Below is a small trained network, with its code and all its weights. Each question gives an input and a target symbol and asks what happens when units are switched off, that is, made to give their printed mean instead of their output.

import numpy as np


def w(rows, s, z=0):
    codes = np.array(rows[::2]) - 128.0
    scale = np.full(codes.shape[1], s)
    scale[-1] = z or s
    return codes * scale


def f(y):
    return np.maximum(y, 0)


def softmax(a):
    e = np.exp(a - a.max(-1, keepdims=True))
    return e / e.sum(-1, keepdims=True)


def log_softmax(a):
    a = a - a.max(-1, keepdims=True)
    return a - np.log(np.exp(a).sum(-1, keepdims=True))


def net(x, mask):
    ids = ['αβγδζθλμξπφψω'.index(c) for c in x.split()]
    T = len(ids)
    res = E[ids] + P[:T]
    u = 0
    for l in range(2):
        q, k, v = (res @ M[l].T for M in (Q, K, V))
        z = softmax(np.where(np.tri(T) > 0, q @ k.T / 4**0.5, -1e9)) @ v
        res = res + np.where(mask[u], z, O[l][:, -1]) @ O[l][:, :-1]
        u += 1
        y = f(res @ A[l][:, :-1].T + A[l][:, -1])
        res = res + np.where(mask[u : u + 16], y, B[l][:, -1]) @ B[l][:, :-1]
        u += 16
    return log_softmax(res[-1] @ U[:, :-1].T + U[:, -1])


Q, K, V, O, A, B = {}, {}, {}, {}, {}, {}
E = w([
[114,109,119,156,246,80],'α',
[4,84,220,41,39,212],'β',
[209,99,102,190,65,119],'γ',
[148,132,189,217,186,133],'δ',
[124,115,135,167,232,83],'ζ',
[233,86,103,106,47,101],'θ',
[118,113,123,162,245,99],'λ',
[242,111,190,121,121,114],'μ',
[222,115,164,198,89,146],'ξ',
[199,98,53,58,207,173],'π',
[131,109,96,244,120,132],'φ',
[143,94,25,175,133,83],'ψ',
[179,127,209,118,241,103],'ω',
],0.0035)
P = w([
[98,253,100,99,83,53],'0',
[118,195,126,129,112,91],'1',
[134,167,120,146,131,128],'2',
[148,147,129,146,139,136],'3',
[158,126,128,148,154,137],'4',
[170,109,129,151,160,141],'5',
[174,92,132,150,161,151],'6',
[180,74,133,156,168,143],'7',
[189,57,141,158,170,146],'8',
[189,41,150,161,171,153],'9',
[200,28,149,165,170,137],'10',
],0.0032)
Q[0] = w([
[87,27,228,148,54,136],'0.h0',
[247,44,95,188,212,144],'0.h0',
[148,68,147,85,147,100],'0.h0',
[196,145,54,76,168,131],'0.h0',
],0.015)
K[0] = w([
[55,9,152,110,135,182],'0.h0',
[247,40,78,134,218,131],'0.h0',
[128,51,111,183,122,111],'0.h0',
[174,163,119,195,163,77],'0.h0',
],0.016)
V[0] = w([
[146,148,164,109,108,115],'0.h0',
[76,129,140,135,66,109],'0.h0',
[148,155,89,121,108,149],'0.h0',
[83,254,132,104,106,116],'0.h0',
],0.0096)
O[0] = w([
[102,150,77,133,140,144,116],'0.h0',
[135,170,104,76,149,221,2],'0.h0',
[116,175,142,123,105,95,166],'0.h0',
[164,255,35,68,107,102,59],'0.h0',
],0.0066,0.0013)
A[0] = w([
[152,188,116,160,144,107,3],'0.n0',
[9,158,174,65,56,113,58],'0.n1',
[178,162,179,132,182,143,187],'0.n2',
[128,129,130,129,127,126,118],'0.n3',
[146,104,66,171,81,136,183],'0.n4',
[119,54,118,118,112,99,239],'0.n5',
[148,174,134,232,113,190,152],'0.n6',
[148,174,129,131,137,157,78],'0.n7',
[200,150,177,159,79,131,148],'0.n8',
[120,122,77,147,159,109,183],'0.n9',
[103,135,93,216,131,113,190],'0.n10',
[96,165,162,171,204,122,166],'0.n11',
[128,128,129,129,127,127,117],'0.n12',
[175,177,111,147,154,102,99],'0.n13',
[187,99,53,86,184,143,162],'0.n14',
[71,111,159,89,109,142,188],'0.n15',
],0.011,0.0017)
B[0] = w([
[74,163,112,81,111,108,142],'0.n0',
[142,93,202,183,198,202,155],'0.n1',
[113,92,187,55,183,76,209],'0.n2',
[129,126,125,129,128,128,128],'0.n3',
[191,152,113,204,74,122,190],'0.n4',
[172,112,150,197,131,155,254],'0.n5',
[132,246,231,157,124,85,165],'0.n6',
[84,95,114,91,88,117,139],'0.n7',
[184,104,211,106,96,57,182],'0.n8',
[158,166,70,176,164,145,191],'0.n9',
[129,214,129,234,161,129,191],'0.n10',
[64,130,130,129,237,99,171],'0.n11',
[129,128,128,128,127,128,128],'0.n12',
[132,152,112,78,134,117,168],'0.n13',
[222,98,62,96,175,191,226],'0.n14',
[153,217,166,129,158,207,149],'0.n15',
],0.013,0.0029)
Q[1] = w([
[149,112,140,170,246,186],'1.h0',
[24,132,102,59,108,107],'1.h0',
[31,205,19,51,50,159],'1.h0',
[211,147,118,47,151,203],'1.h0',
],0.012)
K[1] = w([
[223,55,186,179,134,108],'1.h0',
[149,195,70,101,73,102],'1.h0',
[140,202,63,38,105,9],'1.h0',
[128,70,87,204,173,2],'1.h0',
],0.0097)
V[1] = w([
[170,70,209,95,11,131],'1.h0',
[223,147,45,215,50,186],'1.h0',
[111,60,60,76,156,241],'1.h0',
[10,174,153,196,106,173],'1.h0',
],0.011)
O[1] = w([
[126,254,51,57,120,175,3],'1.h0',
[4,117,172,35,99,171,249],'1.h0',
[158,194,230,157,56,156,128],'1.h0',
[217,60,121,51,76,109,21],'1.h0',
],0.0087,0.0039)
A[1] = w([
[203,152,117,69,127,224,179],'1.n0',
[152,32,141,35,118,113,11],'1.n1',
[135,55,46,96,200,173,194],'1.n2',
[108,36,163,20,140,123,161],'1.n3',
[171,17,5,48,169,171,137],'1.n4',
[178,208,51,243,113,155,92],'1.n5',
[82,180,30,126,198,158,2],'1.n6',
[120,182,69,214,154,159,198],'1.n7',
[212,65,33,177,115,147,178],'1.n8',
[203,72,81,154,2,131,84],'1.n9',
[69,114,118,150,57,121,108],'1.n10',
[64,156,147,95,208,90,179],'1.n11',
[65,169,145,64,174,116,51],'1.n12',
[83,71,118,34,160,99,148],'1.n13',
[144,131,20,168,155,141,123],'1.n14',
[147,55,4,110,124,130,110],'1.n15',
],0.0082,0.0035)
B[1] = w([
[170,64,165,63,77,227,187],'1.n0',
[159,221,101,79,238,144,158],'1.n1',
[161,135,83,111,23,45,227],'1.n2',
[162,139,8,196,141,145,193],'1.n3',
[123,225,251,203,100,116,184],'1.n4',
[172,180,40,226,98,179,193],'1.n5',
[55,67,127,4,97,60,180],'1.n6',
[141,174,162,41,193,116,238],'1.n7',
[89,19,140,114,215,125,215],'1.n8',
[5,194,104,70,78,109,188],'1.n9',
[155,177,146,135,194,116,141],'1.n10',
[63,184,100,128,99,214,255],'1.n11',
[132,41,180,155,190,104,168],'1.n12',
[109,46,93,145,53,126,182],'1.n13',
[236,151,108,92,123,111,184],'1.n14',
[153,170,235,177,100,181,165],'1.n15',
],0.015,0.0067)
U = w([
[117,32,152,130,163,88,130],'α',
[192,97,155,105,94,220,146],'β',
[74,110,137,125,42,93,77],'γ',
[197,147,224,164,136,68,85],'δ',
[128,54,154,134,163,79,118],'ζ',
[35,55,119,28,144,117,34],'θ',
[126,40,150,126,160,85,115],'λ',
[161,205,57,36,138,106,125],'μ',
[122,155,196,91,60,62,87],'ξ',
[36,233,206,164,213,195,252],'π',
[160,222,119,221,49,122,72],'φ',
[74,72,3,174,92,173,196],'ψ',
[226,151,69,162,213,135,71],'ω',
],0.0031,0.0033)

Each question gives the input, a string of symbols that net reads in full, and the target symbol t.
The units are the heads (4 rows each of Q, K, V and O) and the neurons (one row each of A and B). Each row of codes is followed by its name. A weight is (code - 128) times the scale printed after its matrix; where a second scale follows, it is the last column's (O, A, B and U).
mask holds one flag per unit, layer by layer, with each layer's heads first. A switched-off unit (its flag False) gives its mean, the last column of its rows in O or B, instead of its output. The means were averaged over made-up inputs and are rounded, as every weight is.
A unit's drop is (log p(t) with every unit on - log p(t) with that unit switched off) / (log p(t) with every unit on - log p(t) with every unit switched off).
The circuit of an input: a set's keep is (log p(t) with only the set's units on - log p(t) with every unit switched off) / (log p(t) with every unit on - log p(t) with every unit switched off). Starting from the 12 units with the biggest drops (on a tie, the unit counted first), units are removed one at a time, each time the one whose removal leaves the highest keep (on an exact tie, the one counted first), for as long as the keep stays at least 0.8.
units of the circuit, in order: the units of the circuit, biggest drop first
top k neurons: the k neurons with the biggest drops, biggest first
top k neurons in layer l: the k neurons of layer l with the biggest drops, biggest first
input π π π π θ, target π: units of the circuit, in order	[1.h0; 0.n14; 1.n2]
input γ ω ψ ψ π π, target π: units of the circuit, in order	[0.h0; 1.h0; 0.n14; 1.n2]
input γ π ξ, target π: top 2 neurons in layer 1	[1.n2; 1.n11]
input π π π, target π: units of the circuit, in order	[1.h0; 0.n14; 1.n2; 1.n13]
input π ω π α λ π β π φ, target φ: units of the circuit, in order	[0.n10; 1.n5; 0.n1; 1.h0]
input μ γ φ π ψ φ π φ, target π: top 2 neurons	[0.n14; 0.n6]
input π β π φ φ ψ, target ψ: top 3 neurons in layer 0	[0.n10; 0.n14; 0.n4]
input φ π ξ ξ φ α δ ψ ψ α, target ψ: top 2 neurons in layer 0	[0.n4; 0.n5]
input π π ψ δ φ ψ, target φ: top neuron	[1.n4]
input π μ π α, target π: top 3 neurons	[0.n14; 0.n11; 1.n11]
input δ ω β π π ζ ψ ψ, target ψ: top 4 neurons in layer 0	[0.n10; 0.n4; 0.n14; 0.n15]
input α π ψ ψ π μ ψ π, target ψ: top 2 neurons	[0.n10; 0.n5]
input θ μ λ ψ δ, target ψ: top 3 neurons	[0.n5; 0.n14; 0.n2]
input ω π μ μ δ ξ π, target ξ: top 2 neurons in layer 0	[0.n8; 0.n10]
input ω δ ζ ψ ψ π π β π, target β: top 2 neurons	[0.n1; 1.n0]
input π ψ β ψ ψ ω, target ω: top 2 neurons	[0.n1; 0.n2]
input ω δ π π μ π ψ μ ω β, target β: top 4 neurons	[0.n1; 1.n0; 0.n5; 0.n14]
input β λ α μ β, target μ: top 2 neurons in layer 0	[0.n1; 0.n8]
input ξ π δ, target π: top neuron in layer 1	[1.n11]
input π ω ω ψ ψ ω π μ γ ζ, target γ: top neuron	[1.n6]
input ψ ζ λ θ ψ, target θ: top 2 neurons in layer 0	[0.n8; 0.n5]
input β δ ω γ θ ψ β, target ψ: top 3 neurons	[1.n3; 0.n10; 0.n4]
input π ξ ψ ξ ξ π π π ψ θ, target ψ: top 2 neurons in layer 0	[0.n5; 0.n10]
